Below are the code and all the weights of a small trained network. Each question names an input and a class and asks about switching units off, where a switched-off unit gives its printed mean instead of its output.

import numpy as np


def w(rows, s, z=0):
    codes = np.array(rows[::2]) - 128.0
    scale = np.full(codes.shape[1], s)
    scale[-1] = z or s
    return codes * scale


def f(y):
    return np.maximum(y, 0)


def log_softmax(a):
    a = a - a.max(-1, keepdims=True)
    return a - np.log(np.exp(a).sum(-1, keepdims=True))


def net(x, mask):
    res = np.array(x, float).reshape(1, 7) / 4 @ E
    y = f(res @ A[0][:, :-1].T + A[0][:, -1])
    res = res + np.where(mask, y, B[0][:, -1]) @ B[0][:, :-1]
    return log_softmax(res[-1] @ U[:, :-1].T + U[:, -1])


A, B = {}, {}
E = w([
[170,121,128,38,134,216,182,86,248,172,121],'x0',
[123,143,123,141,125,134,138,120,128,126,128],'x1',
[116,126,125,132,116,134,127,128,131,126,119],'x2',
[147,203,245,159,88,116,43,104,180,162,96],'x3',
[143,67,89,176,209,158,39,14,141,104,95],'x4',
[128,139,112,125,124,125,114,134,137,130,135],'x5',
[121,136,122,130,121,129,130,121,127,128,128],'x6',
],0.014)
A[0] = w([
[110,72,11,113,176,152,207,139,100,119,142,113],'N0',
[122,152,195,156,93,153,79,127,168,140,126,101],'N1',
[121,84,84,137,136,129,141,122,145,85,146,128],'N2',
[128,163,145,105,70,122,180,205,126,177,153,3],'N3',
[133,173,216,153,124,107,64,91,174,165,109,113],'N4',
[121,76,107,172,151,164,67,41,148,133,143,51],'N5',
[116,96,74,137,94,126,139,133,126,73,155,115],'N6',
[157,96,81,163,199,172,40,58,141,100,92,70],'N7',
[100,109,116,219,143,89,61,152,70,73,133,76],'N8',
[161,107,112,73,146,232,162,85,253,165,127,72],'N9',
],0.012,0.0067)
B[0] = w([
[241,45,66,137,143,214,58,123,165,107,106,235],'N0',
[195,96,135,131,207,204,60,96,124,108,133,187],'N1',
[133,105,97,108,171,177,141,111,125,140,125,171],'N2',
[67,196,166,22,74,117,196,188,162,99,124,191],'N3',
[178,22,2,146,178,206,79,111,207,83,114,215],'N4',
[65,177,224,67,88,178,181,140,157,107,142,205],'N5',
[162,111,99,123,153,110,120,109,180,144,106,166],'N6',
[81,201,201,93,83,146,233,172,179,117,138,232],'N7',
[105,137,136,172,101,37,96,128,22,159,138,218],'N8',
[95,168,157,247,126,17,90,88,6,202,138,254],'N9',
],0.0095,0.026)
U = w([
[183,92,75,132,180,231,99,113,175,130,111,254],'0',
[103,163,137,195,156,31,113,106,45,170,118,25],'1',
[95,188,171,46,140,168,252,153,186,127,117,95],'2',
],0.011,0.0026)

Each question gives the input, the list of numbers given to net, and the class t.
The units are the neurons (one row each of A and B). Each row of codes is followed by its name. A weight is (code - 128) times the scale printed after its matrix; where a second scale follows, it is the last column's (A, B and U).
mask holds one flag per neuron, in row order. A switched-off neuron (its flag False) gives its mean, the last column of its row in B, instead of its output. The means were averaged over made-up inputs and are rounded, as every weight is.
A unit's drop is (log p(t) with every unit on - log p(t) with that unit switched off) / (log p(t) with every unit on - log p(t) with every unit switched off).
The circuit of an input: a set's keep is (log p(t) with only the set's units on - log p(t) with every unit switched off) / (log p(t) with every unit on - log p(t) with every unit switched off). Starting from all 10 units, units are removed one at a time, each time the one whose removal leaves the highest keep (on an exact tie, the one counted first), for as long as the keep stays at least 0.8.
units of the circuit, in order: the units of the circuit, biggest drop first
top k neurons: the k neurons with the biggest drops, biggest first
drop of u: that unit's drop, to one decimal
input [-6,8,-8,-2,8,-7,0], class 2: top 2 neurons => N7, N9
input [4,3,7,-2,-1,-5,6], class 1: top 2 neurons => N9, N4
input [-7,-3,-7,8,2,6,-2], class 0: units of the circuit, in order => N4
input [-6,-8,-4,1,8,-3,7], class 2: top 2 neurons => N7, N9
input [4,-7,5,6,8,6,8], class 2: top 2 neurons => N7, N5
input [2,1,1,2,3,-1,-7], class 2: top 2 neurons => N0, N8
input [3,5,0,-3,-3,-8,5], class 0: top 3 neurons => N7, N8, N5
input [4,-2,-4,2,0,4,8], class 1: top 2 neurons => N9, N0
input [0,-8,-5,3,-4,5,-3], class 2: top 2 neurons => N0, N3
input [5,3,3,7,8,-2,5], class 2: top 2 neurons => N7, N5
input [7,8,-7,-5,7,-1,-5], class 1: top 2 neurons => N9, N3
input [-4,6,5,4,-3,0,3], class 0: top 2 neurons => N9, N4
input [5,-5,-5,-7,-7,0,-6], class 0: top 2 neurons => N0, N7
input [8,4,-2,-5,3,6,-3], class 1: units of the circuit, in order => N9
input [-7,-7,-3,-8,4,2,2], class 0: top 2 neurons => N0, N9
input [-1,0,-4,2,4,6,1], class 2: drop of N9 => 0.2
input [8,-2,-3,-4,5,-6,5], class 1: drop of N9 => 2.1
input [8,1,-8,7,-5,7,-3], class 1: drop of N4 => 0.0
